Below is a small trained network, with its code and all its weights. Each question gives an input and a class and asks what happens when units are switched off, that is, made to give their printed mean instead of their output.

import numpy as np


def w(rows, s, z=0):
    codes = np.array(rows[::2]) - 128.0
    scale = np.full(codes.shape[1], s)
    scale[-1] = z or s
    return codes * scale


def f(y):
    return np.maximum(y, 0)


def log_softmax(a):
    a = a - a.max(-1, keepdims=True)
    return a - np.log(np.exp(a).sum(-1, keepdims=True))


def net(x, mask):
    res = np.array(x, float).reshape(1, 4) / 4 @ E
    y = f(res @ A[0][:, :-1].T + A[0][:, -1])
    res = res + np.where(mask, y, B[0][:, -1]) @ B[0][:, :-1]
    return log_softmax(res[-1] @ U[:, :-1].T + U[:, -1])


A, B = {}, {}
E = w([
[168,123,111,60,83,204,78],'x0',
[29,95,136,113,116,166,153],'x1',
[189,54,145,185,7,116,155],'x2',
[113,24,83,147,154,56,37],'x3',
],0.011)
A[0] = w([
[138,206,172,150,95,162,233,32],'N0',
[17,105,167,118,79,191,188,50],'N1',
[105,175,155,199,154,66,240,2],'N2',
[250,210,155,146,140,97,136,69],'N3',
[159,155,117,65,85,199,132,94],'N4',
[115,210,120,100,191,170,153,74],'N5',
[175,97,151,178,24,149,214,6],'N6',
],0.014,0.0033)
B[0] = w([
[87,40,113,169,117,37,87,238],'N0',
[181,147,27,142,116,137,231,221],'N1',
[195,116,175,108,71,250,50,212],'N2',
[136,129,26,132,113,152,238,220],'N3',
[169,89,188,155,80,209,56,210],'N4',
[88,167,175,106,179,59,118,217],'N5',
[73,202,181,78,217,88,109,249],'N6',
],0.015)
U = w([
[102,186,165,87,160,106,120,172],'0',
[117,8,108,161,112,80,84,106],'1',
[167,108,161,120,84,216,84,172],'2',
[147,138,67,124,112,144,194,7],'3',
],0.015,0.0017)

Each question gives the input, the list of numbers given to net, and the class t.
The units are the neurons (one row each of A and B). Each row of codes is followed by its name. A weight is (code - 128) times the scale printed after its matrix; where a second scale follows, it is the last column's (A, B and U).
mask holds one flag per neuron, in row order. A switched-off neuron (its flag False) gives its mean, the last column of its row in B, instead of its output. The means were averaged over made-up inputs and are rounded, as every weight is.
A unit's drop is (log p(t) with every unit on - log p(t) with that unit switched off) / (log p(t) with every unit on - log p(t) with every unit switched off).
The circuit of an input: a set's keep is (log p(t) with only the set's units on - log p(t) with every unit switched off) / (log p(t) with every unit on - log p(t) with every unit switched off). Starting from all 7 units, units are removed one at a time, each time the one whose removal leaves the highest keep (on an exact tie, the one counted first), for as long as the keep stays at least 0.8.
circuit, biggest first: the units of the circuit, biggest drop first
most important unit: the unit with the biggest drop
k most important neurons: the k neurons with the biggest drops, biggest first
drop when u is switched off: that unit's drop, to one decimal
input [-6,-2,6,6], class 0: most important unit -> N0
input [4,-6,2,1], class 3: 3 most important neurons -> (N3 N2 N0)
input [-1,-4,-4,-6], class 1: 2 most important neurons -> (N0 N6)
input [-4,-6,-3,3], class 3: 4 most important neurons -> (N0 N4 N6 N3)
input [6,-8,6,-6], class 3: 2 most important neurons -> (N3 N2)
input [0,-6,-2,3], class 3: 2 most important neurons -> (N0 N6)
input [-5,-6,-4,-3], class 3: 2 most important neurons -> (N3 N4)
input [-7,-3,-4,3], class 2: 3 most important neurons -> (N2 N6 N0)
input [5,7,0,-1], class 3: 2 most important neurons -> (N1 N2)
input [3,2,-1,-3], class 1: circuit, biggest first -> (N2 N6 N3)
input [-7,6,-4,-2], class 2: 2 most important neurons -> (N2 N3)
input [2,-8,-3,7], class 3: 3 most important neurons -> (N0 N6 N4)
input [6,1,-5,-5], class 2: 2 most important neurons -> (N4 N6)
input [-6,6,2,-5], class 2: 2 most important neurons -> (N2 N3)
input [0,8,0,-3], class 3: most important unit -> N1
input [-2,-8,0,-8], class 1: 2 most important neurons -> (N0 N1)
input [-2,-7,8,5], class 0: 2 most important neurons -> (N6 N1)
input [2,-6,-2,4], class 3: drop when N0 is switched off -> 1.3
input [1,-5,7,-8], class 1: drop when N3 is switched off -> 0.2
input [6,-1,0,-6], class 1: drop when N1 is switched off -> 0.0
input [-8,-6,6,-4], class 2: drop when N1 is switched off -> 0.1
